(in the rows, 128 means zero)
Each row of numbers belongs to one of the elements below and depends on some of the facts about them. Some rows are named. Which element is each other row?

Known rows:
[109 166  96 175 113 191 166  47  74  93 168  79 123 151  93 135  49 107
 122 125 132 190 109 182 116 167  90 195 170 151 102  70 137 155  86 169
 139 162 127 141 135] : sikam
[122 126 156 209 133 113 166 209 133 120 169 143 156 172  95 229 158  84
 158  71  75 169 120 198 112 191 202  96 136  52 249 146 156 181 146 149
 197  82 190 114  72] : sonol
[166  64 166 216 158 121 130 155 144 142 179 141 173 166  80 233 227  61
 122  40 125 163 156 230  75 201 222 121 122  46 135 100 178 135 127 166
 181  70 181 126  19] : plebran
[ 99 152 111 146  95 140 152 102 105 149 147 149 123 137 144  94 139 144
 143 111 122 106 150 140 141 168 122 123 165 153 169 158 175 147 135 118
 147 126 133 112 134] : plumo
[209 152 130 190 139 156 129  86 174 132  59 122  28 116  37 156 163 192
 142 126 189 201 130 143 140 145 142 155 109  98  71  49 193 182  98 172
  91 113 167 119 114] : klugo
[172  97 116 131 122 176  90 140 183 155  96 165 171 133 116 148 189 115
 133 152  87 142 142  62  96  96 158 130 114 116 132 117 160 138  85 177
 132 163 156 109 134] : tuskugre
[179 111 137 112 106 148 129 126 156 159  86 128 135 126  91 135 176 143
 132 128 153 135 128 121  93 154 157 109 112 125  66  99 171 140  98 195
  92 122 152 147 104] : skote
[165  95 161  92 119 111 132 151 163 138 103 111 111 116 117 149 160 132
 117 124 158 125 117 111 101 120 146 103 102 105  61 103 125 107 128 161
  73 116 143 156 112] : suflak
[104 112 179 192 144  75 173 229 136  98 185 126 133 164 117 245 143  72
 145  63  81 162 111 194 116 164 194  90 129  31 248 151 116 151 176 117
 180  71 183 122  78] : budrik
[126 171 140 143 115 128 184 116 117  91 119  76  44 124  83 146  61 164
 135 125 162 172  81 157 152 144  96 141 143 112 106  83 115 152 135 139
  90 127 138 141 137] : dripal
[125 144 139 101 110 121 163 149 116 121 119  99 111 125 112 123  85 147
 133 130 138 126  87 144 137 146 114 105 138 128 108 123 101 130 138 140
 103 126 124 146 123] : brube
[157  84 133 132 161 128  87 104 138 127 136 124 147 124 132 143 160  95
  98 121 147 135 152 137  99 109 141 148 102 120  68 101 118  94 113 129
 122 124 121 139 110] : paklun
[124 134 149 101 117 113 154 160 127 125 117 110 115 120 109 125  98 153
 135 129 133 115  88 134 147 132 117 105 133 117 111 126 100 121 147 129
 109 129 116 134 112] : skuguk
[109 146 124 123 138 117 124 159 128 103 129 124 125 128 146 142  91 120
 134 150  99 142 113 106 137  96 121 128 119 122 180 146  91 138 136 109
 139 134 130 127 161] : koskun
[ 68 144 137 111 102  88 150 112  92 132 159 137 132 126 171  92 129 137
 137 115 141  83 151 124 136 138 119 124 136 160 159 175 158 120 157 101
 138 111 108 127 143] : bristar
[109 124 125 130 161 117 107 114  96 113 150 121 159 128 132 114 103 115
 116 129 130 119 126 159 141 120 115 148 122 142 119 131  95 107 134 100
 158 129  90 123 112] : droge
[ 78 141 129 119 101 105 157 117 103 131 162 131 113 129 171 101 120 130
 129 109 130  93 144 130 139 144 110 118 155 145 162 164 139 119 157  95
 129 118 122 127 147] : stafer
[ 91 148 156  66 107  73 146 142  86 130 108 113 180 116 121  94 110 156
 150 146 160  87 107 123 120 132 137 111  87 172 106 157 144 126 134 158
 124 108  89 152 115] : tula
[152  83 136 126 162 121  87 104 138 125 137 123 151 122 134 143 160  94
  98 122 150 132 152 133  99 104 141 151  98 121  66 102 117  91 116 129
 122 123 116 141 109] : rizil
[151 102 138 115 138 118 101 149 168 117 113 127 124 121 152 168 153 100
 118 145 118 149 142  77  95  78 147 129  91 106 129 121 117 121 118 141
 103 124 154 142 159] : brumen

Facts:
babrur	borom	bonor; babrur	borom	kudi; babrur	borom	griklir; badoku	borom	fiplos; badoku	borom	fludrasu; badoku	borom	zogrizel; badoku	borom	dekla; badran	borom	drotirok; badran	borom	sivuk
badran	borom	tagruk; brinolo	borom	burudos; brinolo	borom	flokli; brinolo	borom	neno; brodres	borom	birisum; brodres	borom	rarim; deston	borom	godi; deston	borom	bitre; deston	borom	gagik
deston	borom	stasto; distovol	borom	klemonin; distovol	borom	dratres; droklom	borom	breklem; droklom	borom	fludrasu; droklom	borom	ludin; drubik	borom	grilin; drubik	borom	drevam; drubik	borom	vagor
flavan	borom	plita; flavan	borom	brube; flibim	borom	sivuk; flibim	borom	zufa; fludu	borom	skurabral; fludu	borom	klusto; fludu	borom	brumen; fludu	borom	suflak; fuvozel	borom	sastok
fuvozel	borom	ponenar; fuvozel	borom	nugra; grabo	borom	fligrik; gradroskom	borom	bogu; gradroskom	borom	rastok; gradroskom	borom	dredru; gradroskom	borom	tadre; greklufir	borom	brazo; greklufir	borom	zipla
greklufir	borom	ludin; greklufir	borom	klusto; greklufir	borom	tisar; greklufir	borom	zutres; grozagal	borom	tesko; grozagal	borom	vige; grozagal	borom	greflak; gruzam	borom	ropu; gufar	borom	klemonin
karem	borom	festabok; karem	borom	traster; keskulik	borom	zipla; keskulik	borom	vutuk; keskulik	borom	doskos; keskulik	borom	trule; klino	borom	klonir; klino	borom	stistodror; klino	borom	plebis
klino	borom	fiplos; klino	borom	brube; kluflen	borom	sivuk; kluflen	borom	rudim; klugo	borom	drotirok; klugo	borom	brilis; klugo	borom	lanin; klugo	borom	dripal; labes	borom	rizil
labes	borom	seva; labes	borom	grakle; labes	borom	vagor; labes	borom	tugrisa; libam	borom	bonor; libam	borom	klonir; libam	borom	zigre; libam	borom	dripal; lupasul	borom	putran
lupasul	borom	zepla; lupasul	borom	podor; lupasul	borom	zufa; mudrim	borom	fludrasu; mudrim	borom	klero; mudrim	borom	distel; mudrim	borom	dugem; mukol	borom	bristar; mukol	borom	flunen
nuzur	borom	setru; nuzur	borom	visem; nuzur	borom	skuguk; plebran	borom	budrik; pliplistis	borom	tula; pliplistis	borom	droge; pliplistis	borom	klodam; pliplistis	borom	dadrer; pliplistis	borom	goda
plumo	borom	dripar; plumo	borom	vinidras; pograr	borom	burudos; pograr	borom	deflel; pograr	borom	stafer; raklak	borom	gretes; ribrem	borom	fotru; ribrem	borom	zegran; ribrem	borom	tugrisa
ribrem	borom	stafer; roval	borom	tula; roval	borom	bitre; rudevu	borom	sivuk; rudevu	borom	visem; saflun	borom	lanin; saflun	borom	droke; segipim	borom	stistodror; segipim	borom	dotru
segipim	borom	flokli; sikam	borom	bonor; sikam	borom	mefe; skiklik	borom	paklun; skote	borom	zatren; skudru	borom	tula; skudru	borom	grakle; skudru	borom	zezis; skudru	borom	gukudor
skudru	borom	flunen; sonol	borom	budrik; tuskugre	borom	fatom; tuskugre	borom	klusto; tuskugre	borom	fisam; tuskugre	borom	zufa; veklizim	borom	bubres; veklizim	borom	bristar; veklizim	borom	grubrin
vunil	borom	bisu; vunil	borom	neno; vunil	borom	nidrus; vunil	borom	rogo; zezen	borom	poze; zezen	borom	rogo; zezen	borom	dripal; zitrok	borom	fodol; zitrok	borom	tifek
zitrok	borom	kagodan; zitrok	borom	skidi; zitrok	borom	ripiflur; zivir	borom	bogu; zivir	borom	kagodan; zivir	borom	seki; zivir	borom	kinakel; zutre	borom	ropu; zutre	borom	luston
zutre	borom	lanin; zutre	borom	klero; babrur	fetapu	a; badoku	fetapu	b; badran	fetapu	a; birisum	fetapu	d; bisu	fetapu	c; bitre	fetapu	c; bogu	fetapu	c
bonor	fetapu	a; brazo	fetapu	d; breklem	fetapu	a; brilis	fetapu	a; brinolo	fetapu	d; bristar	fetapu	c; brodres	fetapu	b; brube	fetapu	a; brumen	fetapu	b
bubres	fetapu	c; budrik	fetapu	b; burudos	fetapu	a; dadrer	fetapu	d; deflel	fetapu	c; dekla	fetapu	d; deston	fetapu	a; distel	fetapu	b; distovol	fetapu	d
doskos	fetapu	b; dotru	fetapu	b; dratres	fetapu	b; dredru	fetapu	b; drevam	fetapu	b; dripal	fetapu	a; dripar	fetapu	c; droge	fetapu	d; droke	fetapu	c
droklom	fetapu	c; drotirok	fetapu	a; drubik	fetapu	d; dugem	fetapu	d; fatom	fetapu	a; festabok	fetapu	a; fiplos	fetapu	d; fisam	fetapu	c; fizes	fetapu	d
flavan	fetapu	c; fleflil	fetapu	d; flibim	fetapu	d; fligrik	fetapu	d; flokli	fetapu	d; fludrasu	fetapu	a; fludu	fetapu	b; flunen	fetapu	b; fodol	fetapu	a
fotru	fetapu	d; fuvozel	fetapu	b; gagik	fetapu	a; goda	fetapu	c; godi	fetapu	a; grabo	fetapu	c; gradroskom	fetapu	b; grakle	fetapu	b; greflak	fetapu	d
greklufir	fetapu	a; gretes	fetapu	a; griklir	fetapu	c; grilin	fetapu	d; grozagal	fetapu	d; grubrin	fetapu	c; gruzam	fetapu	a; gufar	fetapu	b; gukudor	fetapu	c
kagodan	fetapu	c; karem	fetapu	b; keskulik	fetapu	b; kinakel	fetapu	d; klegrer	fetapu	c; klemonin	fetapu	d; klero	fetapu	c; klino	fetapu	d; klodam	fetapu	c
klonir	fetapu	a; kluflen	fetapu	b; klugo	fetapu	a; klusto	fetapu	a; koskun	fetapu	b; kudi	fetapu	d; labes	fetapu	c; lanin	fetapu	b; libam	fetapu	d
ludin	fetapu	d; lupasul	fetapu	c; luston	fetapu	a; mefe	fetapu	b; movutak	fetapu	b; mudrim	fetapu	d; mukol	fetapu	c; neno	fetapu	b; nidrus	fetapu	b
nugra	fetapu	a; nuzur	fetapu	b; paklun	fetapu	d; plebis	fetapu	d; plebran	fetapu	d; pliplistis	fetapu	b; plita	fetapu	b; plumo	fetapu	c; plutror	fetapu	a
podor	fetapu	c; pograr	fetapu	c; ponenar	fetapu	d; poze	fetapu	c; putran	fetapu	c; raklak	fetapu	d; rarim	fetapu	d; rastok	fetapu	b; ribrem	fetapu	c
ripiflur	fetapu	a; rizil	fetapu	d; rogo	fetapu	a; ropu	fetapu	c; roval	fetapu	d; rudevu	fetapu	c; rudim	fetapu	d; saflun	fetapu	a; sastok	fetapu	b
segipim	fetapu	d; seki	fetapu	a; setru	fetapu	b; seva	fetapu	d; sikam	fetapu	d; sivuk	fetapu	a; skagi	fetapu	a; skidi	fetapu	c; skiklik	fetapu	c
skote	fetapu	a; skudru	fetapu	a; skuguk	fetapu	a; skurabral	fetapu	d; sonol	fetapu	b; sotrel	fetapu	c; stafer	fetapu	c; stasto	fetapu	a; stistodror	fetapu	d
suflak	fetapu	a; tadre	fetapu	d; tagruk	fetapu	b; tesko	fetapu	c; tifek	fetapu	b; tisar	fetapu	a; traster	fetapu	a; trule	fetapu	a; tugrisa	fetapu	c
tula	fetapu	a; tuskugre	fetapu	b; vagor	fetapu	b; veklizim	fetapu	d; vige	fetapu	d; vinidras	fetapu	b; visem	fetapu	c; vunil	fetapu	b; vutuk	fetapu	b
zatren	fetapu	a; zegran	fetapu	a; zepla	fetapu	b; zezen	fetapu	b; zezis	fetapu	c; zigre	fetapu	a; zipla	fetapu	a; zitrok	fetapu	c; zivir	fetapu	b
zogrizel	fetapu	a; zufa	fetapu	b; zutre	fetapu	d; zutres	fetapu	b; babrur	plebeplal	f; badoku	plebeplal	e; badran	plebeplal	f; birisum	plebeplal	e; bisu	plebeplal	e
bitre	plebeplal	f; bogu	plebeplal	e; bonor	plebeplal	f; brazo	plebeplal	e; breklem	plebeplal	e; brilis	plebeplal	e; brinolo	plebeplal	e; bristar	plebeplal	e; brodres	plebeplal	e
brube	plebeplal	e; brumen	plebeplal	f; bubres	plebeplal	f; budrik	plebeplal	e; burudos	plebeplal	e; dadrer	plebeplal	e; deflel	plebeplal	f; dekla	plebeplal	e; deston	plebeplal	e
distel	plebeplal	e; distovol	plebeplal	f; doskos	plebeplal	e; dotru	plebeplal	f; dratres	plebeplal	f; dredru	plebeplal	e; drevam	plebeplal	f; dripal	plebeplal	e; dripar	plebeplal	f
droge	plebeplal	e; droke	plebeplal	e; droklom	plebeplal	e; drotirok	plebeplal	e; drubik	plebeplal	e; dugem	plebeplal	f; fatom	plebeplal	e; festabok	plebeplal	e; fiplos	plebeplal	e
fisam	plebeplal	e; fizes	plebeplal	f; flavan	plebeplal	f; fleflil	plebeplal	e; flibim	plebeplal	f; fligrik	plebeplal	e; flokli	plebeplal	e; fludrasu	plebeplal	e; fludu	plebeplal	e
flunen	plebeplal	f; fodol	plebeplal	f; fotru	plebeplal	e; fuvozel	plebeplal	e; gagik	plebeplal	e; goda	plebeplal	e; godi	plebeplal	e; grabo	plebeplal	e; gradroskom	plebeplal	e
grakle	plebeplal	f; greflak	plebeplal	e; greklufir	plebeplal	e; gretes	plebeplal	e; griklir	plebeplal	e; grilin	plebeplal	e; grozagal	plebeplal	e; grubrin	plebeplal	e; gruzam	plebeplal	e
gufar	plebeplal	e; gukudor	plebeplal	e; kagodan	plebeplal	e; karem	plebeplal	e; keskulik	plebeplal	f; kinakel	plebeplal	f; klegrer	plebeplal	e; klemonin	plebeplal	f; klero	plebeplal	e
klino	plebeplal	e; klodam	plebeplal	e; klonir	plebeplal	e; kluflen	plebeplal	f; klugo	plebeplal	f; klusto	plebeplal	e; koskun	plebeplal	e; kudi	plebeplal	e; labes	plebeplal	e
lanin	plebeplal	f; libam	plebeplal	e; ludin	plebeplal	e; lupasul	plebeplal	f; luston	plebeplal	f; mefe	plebeplal	e; movutak	plebeplal	f; mudrim	plebeplal	f; mukol	plebeplal	e
neno	plebeplal	e; nidrus	plebeplal	e; nugra	plebeplal	e; nuzur	plebeplal	e; paklun	plebeplal	f; plebis	plebeplal	e; plebran	plebeplal	f; pliplistis	plebeplal	e; plita	plebeplal	e
plumo	plebeplal	e; plutror	plebeplal	e; podor	plebeplal	f; pograr	plebeplal	e; ponenar	plebeplal	e; poze	plebeplal	f; putran	plebeplal	e; raklak	plebeplal	e; rarim	plebeplal	e
rastok	plebeplal	e; ribrem	plebeplal	e; ripiflur	plebeplal	e; rizil	plebeplal	f; rogo	plebeplal	e; ropu	plebeplal	e; roval	plebeplal	e; rudevu	plebeplal	f; rudim	plebeplal	f
saflun	plebeplal	f; sastok	plebeplal	f; segipim	plebeplal	f; seki	plebeplal	e; setru	plebeplal	f; seva	plebeplal	e; sikam	plebeplal	e; sivuk	plebeplal	e; skagi	plebeplal	f
skidi	plebeplal	f; skiklik	plebeplal	e; skote	plebeplal	f; skudru	plebeplal	e; skuguk	plebeplal	e; skurabral	plebeplal	f; sonol	plebeplal	e; sotrel	plebeplal	f; stafer	plebeplal	e
stasto	plebeplal	f; stistodror	plebeplal	f; suflak	plebeplal	f; tadre	plebeplal	e; tagruk	plebeplal	e; tesko	plebeplal	e; tifek	plebeplal	f; tisar	plebeplal	e; traster	plebeplal	e
trule	plebeplal	f; tugrisa	plebeplal	e; tula	plebeplal	e; tuskugre	plebeplal	f; vagor	plebeplal	f; veklizim	plebeplal	e; vige	plebeplal	f; vinidras	plebeplal	e; visem	plebeplal	f
vunil	plebeplal	e; vutuk	plebeplal	e; zatren	plebeplal	e; zegran	plebeplal	e; zepla	plebeplal	e; zezen	plebeplal	f; zezis	plebeplal	f; zigre	plebeplal	e; zipla	plebeplal	e
zitrok	plebeplal	f; zivir	plebeplal	e; zogrizel	plebeplal	e; zufa	plebeplal	e; zutre	plebeplal	e; zutres	plebeplal	e

Rows to name:
No name comes twice in this set of rows, the named rows included.
[148 101 143 117 136 117 106 148 170 115 115 128 123 123 147 172 155 102
 119 145 118 150 140  73  96  74 146 132  92 100 127 116 121 118 118 142
 105 132 151 139 155] : setru
[155 136 138 130  73 172 189  84 133 116 121  70  87 136  81 167 112 126
 125 124 166 185 105 132  73 162 123 154 139 119  46  47 174 151  83 232
  59 143 170 172 134] : babrur
[117 148 146 110 111 118 175 143 117 108 125  86  91 124 107 136  72 148
 132 127 145 138  83 146 141 139 104 120 139 118 106 109 101 129 141 137
  94 128 127 147 127] : zigre
[128 137  99 148 149 158 103  95  93 134 135 139 184 138 109 100 116 120
 129 132 122 127 133 169 134 155 128 149 136 163 123 131 132 138 103 133
 176 137 102 120 104] : drubik
[184  82 158 155 103 184 131 129 213 166  84 158 122 123  29 149 208 183
 144 127 117 136 103  61 139  93 141 149 140  69  57  53 191 120  97 196
 108 202 139  66  63] : badran
[123  92 169 136 103 165 156 168 189 147 120 151 136 121  47 130 147 189
 150 131  78  99  58  55 188  66 103 140 171  59 100  84 129  93 139 143
 132 232  98  40  58] : sivuk
[ 93 154 109 133  90 136 153 100  97 152 150 149 141 138 148  87 138 141
 144 115 125  97 152 137 133 172 124 123 160 167 166 165 181 146 130 129
 148 124 126 120 138] : ribrem
[128 159  92 151 116 147 124 106 114 167 122 173 121 133 141  75 156 158
 146 116 125 102 164 150 156 181 132 107 160 164 178 171 175 160 135 100
 157 110 135 107 135] : droklom
[132 143 149 130 130 122 156 149 141 119 108 113  80 118  83 132 101 174
 140 128 141 135  86 132 168 120 111 124 136 100 112 104 113 132 146 122
 110 138 119 112 107] : drotirok
[113 121 128 127 128 146 120 169 156 122 127 148 152 129 127 137 118 129
 139 153  66 126 103  69 151  73 117 130 136 105 176 139  99 123 129 117
 150 178 122  92 137] : zufa
[123 131 111 139 162 134 110 112 102 113 146 120 143 129 130 116  96 111
 112 128 127 130 123 167 144 132 112 145 135 138 119 126  86 115 129  96
 153 130 102 127 117] : fiplos
[233  72  49 120 139 252  63 122 164 195 113 158 189 147 144 104 172  63
  85 131  73 124 150 152  83 187 142  86 181 145  77 121  84 115  67 153
 121 155 163 147 113] : distovol
[130 143  87 145 133 178 116  85  85 134 141 127 185 144 113  99 100 110
 125 136 117 137 129 171 123 168 119 150 150 171 117 122 131 144  92 148
 167 145 110 131 113] : brinolo
[169 100 103 142 138 174  95  74 126 144 129 127 172 137 113 130 161  94
 108 126 138 149 156 146  82 148 145 155 121 147  65  92 154 125  77 175
 132 137 134 143 112] : segipim
[ 99 104 154  99 101  79 129 100 124 144 144 138 137 119 176 115 192 122
 123 111 167  88 182  94  89 116 148 130  99 148 107 149 194 101 139 137
 108 101 125 144 142] : bitre

Now the same elements, written a new way:
Some rows with their names:
[162 107  72 165 115 125  71 124 114 119 127 156 181] : mukol
[138 111  60 187 125  81 112  84 112 144 135 119 165] : veklizim
[142 100 111 196 187 112 206 136  99 157 110 172 127] : badoku
[143 111 105 173 147 144 106 144 140 135 134 154 153] : grabo
[167  99  43 183 113 107  66 110  96 113 130 171 192] : labes
[118 119 116 153 133 112 170 155 124 158 148 181 127] : gruzam
[130 125  81 161 178  69 178  75 117  84 137 160 149] : segipim
[109 124 193 118 114 156 135 187 126 166  82  67  97] : zufa
[115 142 128  99 152 142 112  49 185 133 151  67 135] : kinakel
[114 134 112 122 133  92 137  85 135 102 127  96 150] : fizes
[142 133 130 104  88 165  44 138 122  99 127 115 132] : bristar
[ 94 128 163 154 111 101 130 185 139 141 106  57 116] : brazo
[114 134 146 106  95 135 127 164 135 157 143 133 116] : skuguk
[112 148 142  94 123 112 117  90 143  94 128  77 124] : klemonin
[115 151 156 114 128 139 166 151 122 117 158 187  78] : zigre
[117 154 166 100 123 145 163 152 125 108 159 187  63] : klonir
[136 128 142  93 132 139 137  97 123 121 106 113 126] : dratres
[ 96 123 167 118  89 122 139 210 141 175 120 103 128] : fatom
[106 140 155  79 128 116 171 154 140 105 136 156 120] : luston
[ 99 146 188  97  95 130 154 200 128 131 133 136  79] : fludrasu

Rows to name:
No name comes twice in this set of rows, the named rows included.
[137 132 143  95 137 149 100 134 151  87 118 122 151] : dripar
[132 145 117  63  22 131  52 131 100 123 141 132 128] : tula
[141 133 125  89 110 142  76 122 136  79 114 125 155] : bubres
[116 123 155 102 137 140 113 181 156  98 103 101 159] : podor
[142 103  60 162  96  98 115 120 111 170 144 171 182] : deston
[ 99 136 155 114 120  89 136 146 146 113 103  52 144] : skurabral
[117 140 127 134 135 150  93  72 166 161 158  71 110] : tadre
[163 107  76 182 151 131 110 119 114 107 136 190 160] : pograr
[146 114 102 159 183 123 156 128 135  74 128 188 163] : flavan
[136 104 108 162 176 119 149 159 150 112 112 140 185] : rudevu
[125 125 124 126 104 126 129 140 131 158 149 151 128] : plutror
[132 142  99 124  68 109  61  87  98 105 133  93 122] : seva
[128 120  99 177 142  99 133 103 128 147 138 109 141] : raklak

